In the rows, 128 means zero.
Here are made-up elements, facts about them, and rows of numbers that follow some of those facts. Name the element behind each unnamed row.

Some rows with their names:
(683): [124 132 121 163 133 145 140 120 113 140 132 144 116 146 119 180 120 129
 142 131 173 103 133 105 150 133 110 125 139]
(1407): [112 143 115 136 128 112 144 107 129 159 124 120 117 170 130 182 154 152
 123 125 149 124 146 110 112 125 135 103 157]
(288): [ 84 145 101 149 123 115 151 114 119 140 140 150 146 164 138 168 145 127
 126 122 116 106 132  99 103 107 138  87 139]
(713): [122 134  96 144 118 136 132 142 123 147 140 105 136 148 132  83 142 189
 122 118 119 138 163 121 124 135 130 134 130]
(134): [127 134 117 137 128 120 130 127 120 157 131 112 136 141 135 115 152 157
 118 127 148 136 144 106 121 132 124 127 123]
(455): [122 133 101 130 116 134 140 153 117 129 138 119 152 118 127  68 124 166
 124 126 105 129 156 127 138 146 136 140 127]
(901): [140 129 119 147 124 183 146 149 111 148 144 116 150 123 120  44 118 146
 119 122  94 153 156 119 148 131 120 140 119]
(1543): [117 143 106 152 137 155 138  98 124 159 120  98 114 158 131 161 162 172
 131 117 181 157 145 113 112 130 125 115 149]
(950): [122 139 106 176 138 136 137  92 116 165 122  85 145 185 138 120 160 142
 139 102 178 166 135 105  99 177  97  95 143]
(480): [147 145 133 151 134 120 125 123 125 138 128 145 129 113 131 138 103  99
 143 130  99 138 125 121 137 127 150 122 112]
(176): [118 142 129 144 139 167 150 129 106 113 141 169 134 117 122 111 100  80
 143 133 131 107 112 106 147 146 120 117 109]
(926): [138 131 121 134 121 151 146 148 111 148 145 122 147 130 133  40 119 139
 124 123  75 159 155 105 123 147 110 124 110]
(197): [122 139 105 147 126 124 129 126 123 149 130 108 136 150 132 121 143 165
 131 121 132 139 148 116 111 126 130 124 131]
(1003): [125 140 128 121 120  95 116 111 120 131 116 137 149 131 110 132 161 153
 133 124 173 134 117 117 115 146 139 140 142]
(1481): [109 146 133 140 123 174 146 145 113 120 138 153 156 141 130 108 108  75
 139 131  97  90 110 119 148 156 145 113 102]
(1341): [134 138 106 146 126 124 133 125 123 154 129 114 134 147 134 134 146 169
 131 123 123 129 144 116 121 132 132 122 133]
(1218): [118 128  85 156 110  96 138 144 120 164 139 102 129 150 135 123 133 198
 128 119 139 135 160 109 123 133 129 143 138]
(794): [141 146 144 147 145  94 134 121 124 134 140 154 128 109 133 131 111  96
 131 129  80 130 135 110 118 103 144 106 119]

How the elements are related:
(106) ρ:(141), (263), (602), (644), (738)
(109) ρ:(134), (1288), (203), (189)
(1108) ρ:(1267), (1104), (976), (644), (719), (708)
(1126) ρ:(1585), (355)
(1135) ρ:(203), (612), (1292), (859)
(1181) ρ:(1372), (188), (987)
(1199) ρ:(1341), (1426), (799), (1382), (719)
(1218) μ:(1606), (563), (644), (1599), (890)
(1260) ρ:(683), (239)
(1267) μ:(1260), (1538), (706), (109), (948), (1382), (1543), (979)
(1288) μ:(1307), (1091), (706), (176), (890)
(1294) ρ:(1384), (640), (1606)
(1375) μ:(5), (612), (109)
(1376) μ:(1307), (942), (203), (1044), (440), (602), (587), (339) ρ:(1187), (1091), (395), (1591), (1104), (359), (545), (189)
(1420) μ:(1223), (440), (384), (1522), (631), (653), (738), (958)
(1439) ρ:(134), (1288), (1538), (706), (653), (1292), (719), (777)
(1447) μ:(597), (1096), (1187), (321), (324), (652)
(1481) ρ:(1091), (1044), (489), (976), (1556)
(1497) μ:(141), (799), (1294), (489), (1346), (723) ρ:(141)
(1522) ρ:(1223), (423)
(1532) μ:(446), (652), (1599), (890)
(1533) ρ:(530), (705), (141), (271), (916), (799), (1568)
(1556) μ:(622), (324), (1606), (263), (1382), (339), (1568), (723)
(1581) μ:(652), (1303), (480) ρ:(481), (1003), (1292), (723)
(1599) ρ:(324), (489), (359), (331), (16), (890)
(176) ρ:(1333), (1467), (331), (480)
(211) ρ:(597), (359), (958)
(288) ρ:(1447), (1010), (1044), (612), (653), (1407), (1556), (239)
(319) μ:(395), (1197), (1172), (1538), (109), (644), (1407) ρ:(1333), (794), (612), (890)
(339) ρ:(112), (966), (49), (45), (1543), (723)
(355) μ:(1384), (652), (574), (778)
(437) ρ:(271), (1467), (1044), (966), (423), (719), (1002), (1568)
(440) ρ:(916), (1507), (1591), (446), (1538), (45), (429)
(455) μ:(705), (1606), (1104), (42), (1002)
(49) μ:(72), (321), (112), (1181), (481), (1071), (719), (16)
(497) ρ:(1426), (1538), (1275), (1218), (1407)
(530) μ:(799), (1481), (1292), (738), (42)
(545) μ:(1384), (705), (1538), (1346)
(573) μ:(597), (1108), (1172), (794), (652), (45)
(585) μ:(1456), (271), (987), (45), (723) ρ:(1275)
(587) ρ:(1420), (823), (1372), (324), (602), (49), (958)
(622) ρ:(1078), (966), (264), (42)
(640) μ:(1307), (1481), (644), (1303), (1346), (429), (958)
(666) μ:(705), (1003), (16)
(709) μ:(1439), (1126), (1197), (1407), (339), (1236)
(713) μ:(333), (1606), (339), (1002), (958)
(72) ρ:(1538), (966), (777)
(777) μ:(1585), (106), (253), (1533), (958)
(801) μ:(1260), (683), (437), (489), (1275), (188), (1599) ρ:(823), (5), (1044), (455), (16)
(823) μ:(622), (203), (602), (481), (1407), (1002), (152)
(901) μ:(950), (1543), (1199), (958)
(926) μ:(1585), (395), (587), (723) ρ:(321), (573), (1071), (429), (544)
(942) ρ:(823), (859), (591)
(950) ρ:(321), (359), (738), (1236)
(966) μ:(1439), (288), (271), (1197), (324)
(969) μ:(211), (1197), (706), (188), (708)
(976) μ:(1260), (622), (612), (384), (987), (1236)

Which element is each row?
No name comes twice in this set of rows, the named rows included.
[119 133  99 117 101  79 125 143 120 134 132 130 149 114 108  55 153 206
 124 118 136 160 147 107  81 137 133 142 154] | (49)
[133 140  96 128 118 161 152 145 114 132 156 133 102 104 133  54 130 173
 133 133 102 149 157 102 110 112 131 137 109] | (966)
[135 129 113 122 109  97 121 157 113 134 129 128 153 114 111  54 130 169
 132 125 110 124 148 110 114 147 135 158 130] | (666)
[117 143 121 172 136 117 143 126 103 120 139 138 135 142 127 120  99  93
 146 125 141 127 117 105 127 166 112 104 121] | (1599)
[105 133 130 138 140 123 137 133 101 139 145 178 171 102 134 109 136 118
 108 136 122 159 130 102 150 138 129 116 108] | (1135)
[130 138  94 178 131  88 126 122 118 154 134  67 134 171 135 119 150 169
 134 107 156 145 152 102  94 162 117 107 139] | (359)
[145 137  82 128 147 153 124  81 124 153 127 154 146 143 134 170 133 152
 131 112 121 101 131 131 139 157 114 130 136] | (141)
[125 134 132 114 136 137 148 130 110 154 142 169 110 127 145 134 152  98
 124 146 128 124 125  83 119 132 120 107 104] | (1439)
[108 134 111 152 150 113 140 105 114 168 139 124 131 159 150 166 169 138
 116 133 172 130 128  88 116 133 116 102 130] | (109)
[103 145 100 145 136 142 145  84 115 125 134 150 127 123 131 117 130 123
 130 111 138 186 138 126 120 167 126  98 142] | (587)
[122 142 134 124 134 165 125 124 123 135 127 141 138 119 142 148 143 115
 116 147 131 121 121 128 162 165 144 130 112] | (1292)
[117 128  90 119  91 105 163 151 125 171 139 150 122 151 141 112 124 150
 115 123  72 152 166 105 105 137 126 112 139] | (585)
[108 143  94 153 120 188 155 117 110 129 145 177 121 130 123 131 113 120
 159 130 158  88 104  98 132 123 113 141 109] | (437)
[117 135 105 179 142 105 148 102 104 136 137 113 115 160 133 138 127 128
 146 119 196 136 140  93 111 163  94  99 139] | (211)

The same elements again, as new rows of numbers:
Some rows with their names:
(263): [119 127  97  96 172  83 139 132 124 144 163 140 133 107 127 141 104  59
 163  91 135 142 137 129 149 126 142  70 115 152  81 179 117  94 141  92
 116 144 101 140 153]
(331): [128 136 104 122 174  74 158 134 141 123 140 109 112 104 146 136  94  81
 166 113 113 144 124 150 103 159 127 101 149 160  93 163 125 100 134  90
 107 141 117 139 155]
(1456): [143 132  90  90 164  95 128 133 141 158 176 112 143  90 159 147  85  82
 159 106 128 127 127 137 131 133 144  82 129 140  95 176 127 116 125  93
 112 173 119 134 178]
(384): [136 122  88  88 157  78 146 132 142 163 167 105 133  91 153 118  94  85
 170 111 135 127 132 121 125 150 128  81 133 140  99 156 128 112 144  84
 113 174 114 155 182]
(49): [152 122 138 138 151  89 173 119 103 115 190  88  91 123 151 130 125  64
 141 136 103 155  77 148 115 133 122  85 104 118  86 205 109  87 114 110
 110 135 111 156 192]
(1071): [126 130  90 139 164  70 135 140 145 163 169 106 109  63 127 129 110  77
 139 118 130 135 133 128 120 171 138  89 131 126 113 168 119 117 131 137
 121 154 112 137 178]
(926): [181 127 105 139 124  91 108 159 102 162 188  91  77 108 170 159  83  87
 156 106 134 128 113 136 113 130 120  54 103 157 125 204 134 130 116  87
 129 179 128 138 195]
(1585): [168 129  76 114 158 100 150 127 140 169 181 122 140 110 168 113  85  94
 167  95 132 117 125 136 111 134 146  81 138 143  80 153 127 120 152  89
 116 181 124 168 187]
(1181): [132 111 114  79 151  75 147 140 133 146 144  87 136 105 154 132 102  68
 172 115 142 153 134 107 158 128 139  71 120 138 105 187 127 119 115  89
 109 153 121 128 180]
(72): [129 140 119  74 110  74 114 153 134 134 165  94  93  78 123 158  80  53
 168 140 124 139 122  97 161 149 112  85 118 139  84 182 126 129 124  96
 108 159 109 129 172]
(339): [134 121 132  70 111  67 120 162 106 157 143  93 102  95 122 120  76  80
 161 133 132 139 131 150 160 131 122  71 110 138 103 199 128 113 124  87
 143 159  93 132 159]
(189): [127 149  94 129 166  98 119 135 122 142 164 125 131 103 126 165  97  75
 163  90 134 124 135 101 164 155 114 105 141 136  98 154 120  80 141 112
 101 145  99 167 181]
(1197): [124 112 136  71 120  72 118 122 109 155 184 119 146  88 158 159  91  97
 164 114 105 145 127 142 113 160 123  68 125 145 117 146 134  77 134  98
 121 151  94 137 194]
(1439): [124 124 136  65 112  67 106 157 111 132 160 101 124  95 115 167  81  69
 165 142 114 128 121 100 166 144 111  91 119 137 104 160 126  92 116  91
 108 167 104 129 187]
(916): [132 149  94 128 162  85 126 125 136 148 183 132 108  98 117 152  94  56
 160 128 130 135 136 128 105 161 135  73 129 147  76 173 117 102 166 129
 124 156  97 141 158]
(859): [127 141 112 105 165 120 166 124 124 142 151 101 135 116 138 161  91  85
 163 107 124 132 118 125 147 138 118 110 140 124  85 168 133  93 141  85
 103 145 101 155 181]
(1003): [121 147 130 120 148 111 170 113 133 157 179  98 134  96 125 146  87  72
 138 133 124 133 123 102 145 146 124 101 131 108  67 200 131 127 120 112
  99 145  99 147 184]
(42): [126 145 123 120 153 100 173 136 145 153 184  92 109  96 125 122  80  73
 159 130 122 142 120 119 122 139 134  86 115 122  62 204 127 135 137 104
 108 147 106 142 161]

Which element is each row?
No name comes twice in this set of rows, the named rows included.
[131 146 124 114 151 103 153 150 110 144 161 123 133 104 122 148  78  98
 157 102 114 115 124 113 159 142 112  98 139 123  82 157 120  85 128  98
 104 149  91 170 188] | (203)
[131 126  92  72 132  66 108 152 122 117 150 111 122 101 125 176  89  52
 179 104 128 144 133  92 158 135 121  85 106 157  98 141 111 112 120  95
 112 165 126 132 171] | (1108)
[123 151 112 108 170  85 163 133 134 121 168 139 114 120 125 150  88  75
 171 107 113 136 107 138 104 149 116 105 146 154  65 153 127  90 165  89
 108 140  97 166 160] | (1044)
[136 138  80 113 161 109 143 124 142 144 188 120 140  89 126 163  84  72
 175 102 112 119 127 114 120 160 114 100 128 137  78 174 128 119 170 111
 114 158  98 159 175] | (1275)
[133 134  94  72 110  73 105 152 143 139 169  96 112  81 126 165  79  55
 180 131 111 121 127  86 152 159 116  97 107 153  91 167 133 136 123  97
 113 174 121 131 171] | (497)
[152 119  72  71 151  81 131 137 140 166 166  89 143  79 173 146  80  78
 167 105 113 119 138 100 153 142 140  70 106 144  93 175 132 138 129  88
 110 172 128 136 189] | (1294)
[121 121  94  85 173  97 170 114 118 157 167  96 143 118 150 145 117  77
 190 100 137 136 130 131 126 132 130  71 140 129 101 189 139  96 143  86
 118 137  99 146 188] | (188)
[138 125 120 114 175 112 150 121 114 156 163 107 139 120 165 148  93  77
 157  96 145 141 128 142 120 126 143  63 142 149  89 196 133 100 122  87
 107 164 108 143 174] | (987)
[123 155 117 136 130  96 139 109 138 142 193 108 120 106 120 167  91  66
 157 132 117 146 111  92 111 171 113  82 136 119  67 182 132  87 146 142
 104 142  98 160 183] | (1538)
[134 148 105 123 155 113 136 125 115 145 172 119 132 102 122 158  77  67
 163 101 123 120 129 105 149 153 117 103 139 124  80 161 126  96 145 106
 103 162  96 162 182] | (134)

The same elements again, as new rows of numbers:
Named rows:
(706): [128 141 142 109  97  73 168 135 157 122 118  95 144  87]
(708): [128 131 133 115 100  74 165 139 158 126 120  98 138  83]
(141): [112 127 121 133 140  66 179 142 146 137 148 106 111  64]
(563): [125 133 130  98 123  82 172 153 161 137 144 103 132  89]
(1294): [125 134 152  93 112  73 160 141 160 145 122 133 125  65]
(1467): [130 128 149  89 115  71 163 140 167 133 134 113 121  68]
(1456): [131 133 132 113 105  79 166 141 157 127 122  99 138  82]
(42): [132 116 136  75 129  77 162 146 165 132 129 118 122  70]
(1407): [119 129 143 109  92  65 166 133 157 121 116 100 143  90]
(823): [142 113 157 109 128  27 147 144 102  92 121 131 172 122]
(1135): [117 132 157 118  99  78 162 161 169 153 145 138 154  95]
(239): [132 126 133 117 102  78 160 145 162 131 129 102 143  77]
(1375): [142 144 166 113 120  28 164 129 104  90 124 117 167 124]
(395): [125 132 134 107  99  74 164 139 150 124 115  99 137  86]
(652): [173 199 164 107 129  89 182 144 163 137 161 111 135  55]
(976): [137 131 167 114 118  21 158 130 105  86 124 122 169 123]
(1481): [128 123 149 102 113  71 146 156 163 147 134 146 133  63]
(574): [129 148 134 103 120  80 177 155 159 138 147 103 131  87]

Name these rows:
No name comes twice in this set of rows, the named rows included.
[122 132 155 140  82  72 153 144 164 140 127 130 161  82] | (288)
[151 151 177 142 121  33 149 145 107 109 129 152 180 111] | (801)
[128 129 150 145 174  25 173 139  95 114 141 157 146 103] | (1497)
[132 155 193 134  95  17 151 130  94 100 121 146 178 127] | (319)
[139 129 151 106 140  43 145 151  91 104  96 155 161 124] | (1376)

